Below are the code and all the weights of a small trained network. Each question names an input and a class and asks about switching units off, where a switched-off unit gives its printed mean instead of its output.

import numpy as np


def w(rows, s, z=0):
    codes = np.array(rows[::2]) - 128.0
    scale = np.full(codes.shape[1], s)
    scale[-1] = z or s
    return codes * scale


def f(y):
    return np.maximum(y, 0)


def log_softmax(a):
    a = a - a.max(-1, keepdims=True)
    return a - np.log(np.exp(a).sum(-1, keepdims=True))


def net(x, mask):
    res = np.array(x, float).reshape(1, 2) / 4 @ E
    y = f(res @ A[0][:, :-1].T + A[0][:, -1])
    res = res + np.where(mask, y, B[0][:, -1]) @ B[0][:, :-1]
    return log_softmax(res[-1] @ U[:, :-1].T + U[:, -1])


A, B = {}, {}
E = w([
[77,157,75,70,143,165,17],'x0',
[247,143,84,147,11,177,206],'x1',
],0.012)
A[0] = w([
[116,222,58,31,150,131,32,114],'neuron 0',
[203,85,73,149,114,139,124,1],'neuron 1',
[136,132,244,168,160,118,249,177],'neuron 2',
[159,166,138,169,179,79,169,43],'neuron 3',
[35,119,170,123,214,91,161,60],'neuron 4',
[162,137,94,143,142,164,79,30],'neuron 5',
[195,78,86,199,63,195,162,148],'neuron 6',
[119,190,225,112,157,84,87,35],'neuron 7',
],0.011,0.0052)
B[0] = w([
[119,166,213,151,129,152,226,254],'neuron 0',
[100,65,194,34,65,61,65,161],'neuron 1',
[91,195,185,137,176,190,180,232],'neuron 2',
[47,128,162,77,88,202,168,154],'neuron 3',
[230,151,155,23,62,1,136,235],'neuron 4',
[125,147,143,47,38,234,119,144],'neuron 5',
[173,204,163,66,125,26,122,229],'neuron 6',
[181,193,168,105,50,107,133,184],'neuron 7',
],0.0097,0.015)
U = w([
[254,86,182,73,10,14,139,133],'0',
[119,147,250,123,60,186,199,226],'1',
[176,215,137,113,136,88,172,252],'2',
[145,71,50,153,209,235,105,3],'3',
[76,44,107,191,138,157,85,3],'4',
[53,90,13,229,198,191,82,3],'5',
[83,76,101,126,181,178,24,3],'6',
],0.0078,0.0053)

Each question gives the input, the list of numbers given to net, and the class t.
The units are the neurons (one row each of A and B). Each row of codes is followed by its name. A weight is (code - 128) times the scale printed after its matrix; where a second scale follows, it is the last column's (A, B and U).
mask holds one flag per neuron, in row order. A switched-off neuron (its flag False) gives its mean, the last column of its row in B, instead of its output. The means were averaged over made-up inputs and are rounded, as every weight is.
A unit's drop is (log p(t) with every unit on - log p(t) with that unit switched off) / (log p(t) with every unit on - log p(t) with every unit switched off).
The circuit of an input: a set's keep is (log p(t) with only the set's units on - log p(t) with every unit switched off) / (log p(t) with every unit on - log p(t) with every unit switched off). Starting from all 8 units, units are removed one at a time, each time the one whose removal leaves the highest keep (on an exact tie, the one counted first), for as long as the keep stays at least 0.8.
circuit, biggest first: the units of the circuit, biggest drop first
unit that matters most: the unit with the biggest drop
k most important neurons: the k neurons with the biggest drops, biggest first
drop when u is switched off: that unit's drop, to one decimal
input [2,2], class 2: circuit, biggest first -> (neuron 4; neuron 1; neuron 0; neuron 3)
input [8,1], class 1: circuit, biggest first -> (neuron 0)
input [-7,5], class 1: 3 most important neurons -> (neuron 2; neuron 4; neuron 3)
input [-8,-8], class 0: 3 most important neurons -> (neuron 4; neuron 0; neuron 7)
input [8,5], class 1: 2 most important neurons -> (neuron 4; neuron 0)
input [8,6], class 1: 2 most important neurons -> (neuron 4; neuron 0)
input [-1,3], class 2: 3 most important neurons -> (neuron 4; neuron 7; neuron 5)
input [-3,2], class 2: 2 most important neurons -> (neuron 0; neuron 4)
input [6,-6], class 0: 3 most important neurons -> (neuron 4; neuron 2; neuron 7)
input [4,-5], class 0: 4 most important neurons -> (neuron 4; neuron 2; neuron 7; neuron 3)
input [-7,6], class 1: 4 most important neurons -> (neuron 2; neuron 4; neuron 3; neuron 7)
input [4,-6], class 0: 2 most important neurons -> (neuron 4; neuron 2)
input [5,0], class 1: 3 most important neurons -> (neuron 0; neuron 4; neuron 6)
input [-6,-2], class 1: unit that matters most -> neuron 2
input [-5,-6], class 0: 3 most important neurons -> (neuron 4; neuron 0; neuron 7)
input [4,2], class 1: 3 most important neurons -> (neuron 4; neuron 6; neuron 0)
input [4,3], class 1: drop when neuron 6 is switched off -> 0.1
input [-3,-5], class 0: drop when neuron 0 is switched off -> 0.2
input [6,2], class 1: drop when neuron 0 is switched off -> 0.1
input [-3,-8], class 0: drop when neuron 4 is switched off -> 0.9
input [8,-4], class 1: unit that matters most -> neuron 0
